Below are the code and all the weights of a small trained network. Each question names an input and a class and asks about switching units off, where a switched-off unit gives its printed mean instead of its output.

import numpy as np


def w(rows, s, z=0):
    codes = np.array(rows[::2]) - 128.0
    scale = np.full(codes.shape[1], s)
    scale[-1] = z or s
    return codes * scale


def f(y):
    return y / 2 * (1 + np.tanh(0.7978845608 * (y + 0.044715 * y**3)))


def log_softmax(a):
    a = a - a.max(-1, keepdims=True)
    return a - np.log(np.exp(a).sum(-1, keepdims=True))


def net(x, mask):
    res = np.array(x, float).reshape(1, 5) / 4 @ E
    y = f(res @ A[0][:, :-1].T + A[0][:, -1])
    res = res + np.where(mask, y, B[0][:, -1]) @ B[0][:, :-1]
    return log_softmax(res[-1] @ U[:, :-1].T + U[:, -1])


A, B = {}, {}
E = w([
[221,205,176,61,144],'x0',
[204,77,160,166,86],'x1',
[131,200,59,254,138],'x2',
[119,182,85,76,42],'x3',
[187,115,26,101,208],'x4',
],0.0075)
A[0] = w([
[88,168,58,163,166,253],'neuron 0',
[118,198,34,165,212,182],'neuron 1',
[188,81,152,125,147,203],'neuron 2',
[109,139,69,164,94,178],'neuron 3',
[87,195,126,151,84,214],'neuron 4',
[189,102,96,102,157,191],'neuron 5',
[161,107,47,119,187,184],'neuron 6',
[133,145,53,184,170,194],'neuron 7',
[127,35,144,141,136,146],'neuron 8',
[107,121,137,56,141,152],'neuron 9',
[121,76,219,190,96,202],'neuron 10',
[78,15,143,151,81,168],'neuron 11',
[108,186,43,137,194,148],'neuron 12',
[231,54,89,128,140,205],'neuron 13',
[129,137,105,170,138,203],'neuron 14',
[177,161,210,121,147,151],'neuron 15',
[63,188,122,194,12,154],'neuron 16',
[103,120,222,28,92,207],'neuron 17',
[181,27,186,132,192,238],'neuron 18',
[90,135,143,151,81,148],'neuron 19',
[117,68,184,150,170,153],'neuron 20',
[146,24,60,106,116,227],'neuron 21',
[183,103,197,207,134,137],'neuron 22',
],0.011,0.0041)
B[0] = w([
[199,117,161,156,161,236],'neuron 0',
[203,80,177,134,208,255],'neuron 1',
[89,134,130,82,119,177],'neuron 2',
[150,106,134,158,109,188],'neuron 3',
[160,124,143,189,107,196],'neuron 4',
[142,139,126,69,118,186],'neuron 5',
[173,96,126,74,139,213],'neuron 6',
[178,82,168,137,138,224],'neuron 7',
[90,101,85,138,146,169],'neuron 8',
[132,187,113,115,145,176],'neuron 9',
[52,65,155,154,108,211],'neuron 10',
[115,103,41,183,144,208],'neuron 11',
[157,98,178,116,204,222],'neuron 12',
[132,119,117,57,84,203],'neuron 13',
[142,103,158,134,115,177],'neuron 14',
[112,158,192,97,110,177],'neuron 15',
[171,109,115,208,28,232],'neuron 16',
[136,252,118,158,193,250],'neuron 17',
[56,115,123,104,151,217],'neuron 18',
[138,111,111,161,96,165],'neuron 19',
[73,99,139,139,161,169],'neuron 20',
[151,118,55,79,122,203],'neuron 21',
[75,96,179,101,88,179],'neuron 22',
],0.023,0.009)
U = w([
[154,109,138,145,102,4],'0',
[158,90,100,255,54,233],'1',
[114,116,141,132,100,44],'2',
[148,206,114,168,185,222],'3',
[198,52,143,173,191,231],'4',
[190,57,40,65,134,80],'5',
[111,85,6,189,176,79],'6',
[68,68,122,191,155,35],'7',
],0.0086,0.0023)

Each question gives the input, the list of numbers given to net, and the class t.
The units are the neurons (one row each of A and B). Each row of codes is followed by its name. A weight is (code - 128) times the scale printed after its matrix; where a second scale follows, it is the last column's (A, B and U).
mask holds one flag per neuron, in row order. A switched-off neuron (its flag False) gives its mean, the last column of its row in B, instead of its output. The means were averaged over made-up inputs and are rounded, as every weight is.
A unit's drop is (log p(t) with every unit on - log p(t) with that unit switched off) / (log p(t) with every unit on - log p(t) with every unit switched off).
The circuit of an input: a set's keep is (log p(t) with only the set's units on - log p(t) with every unit switched off) / (log p(t) with every unit on - log p(t) with every unit switched off). Starting from the 12 units with the biggest drops (on a tie, the unit counted first), units are removed one at a time, each time the one whose removal leaves the highest keep (on an exact tie, the one counted first), for as long as the keep stays at least 0.8.
units of the circuit, in order: the units of the circuit, biggest drop first
top k neurons: the k neurons with the biggest drops, biggest first
drop of u: that unit's drop, to one decimal
input [-6,4,-6,-6,0], class 6: units of the circuit, in order : (neuron 11)
input [1,-5,-5,5,5], class 3: units of the circuit, in order : (neuron 17; neuron 9)
input [3,0,-3,-6,0], class 7: top 2 neurons : (neuron 18; neuron 20)
input [-4,7,-8,-6,5], class 5: top 3 neurons : (neuron 13; neuron 21; neuron 5)
input [-3,5,7,-7,-4], class 1: top 2 neurons : (neuron 16; neuron 12)
input [-4,-1,-7,-7,-3], class 6: units of the circuit, in order : (neuron 11; neuron 8)
input [-7,4,-8,6,-7], class 6: top 3 neurons : (neuron 11; neuron 17; neuron 8)
input [-6,4,-7,5,5], class 5: top 2 neurons : (neuron 21; neuron 13)
input [-8,8,-5,-8,-3], class 7: top 2 neurons : (neuron 10; neuron 22)
input [-7,-3,-3,-8,-4], class 7: top 2 neurons : (neuron 10; neuron 20)
input [-8,1,-5,-5,5], class 5: top 2 neurons : (neuron 21; neuron 13)
input [-1,-5,4,-3,-4], class 1: top 2 neurons : (neuron 16; neuron 6)
input [-6,8,-7,-5,3], class 6: top 2 neurons : (neuron 11; neuron 21)
input [-3,-3,8,-1,-6], class 1: units of the circuit, in order : (neuron 16)
input [3,-2,-2,-5,-7], class 7: drop of neuron 10 : 0.4
input [5,4,-1,-1,-6], class 7: drop of neuron 10 : 0.5
input [5,3,7,7,-4], class 1: drop of neuron 5 : 0.0
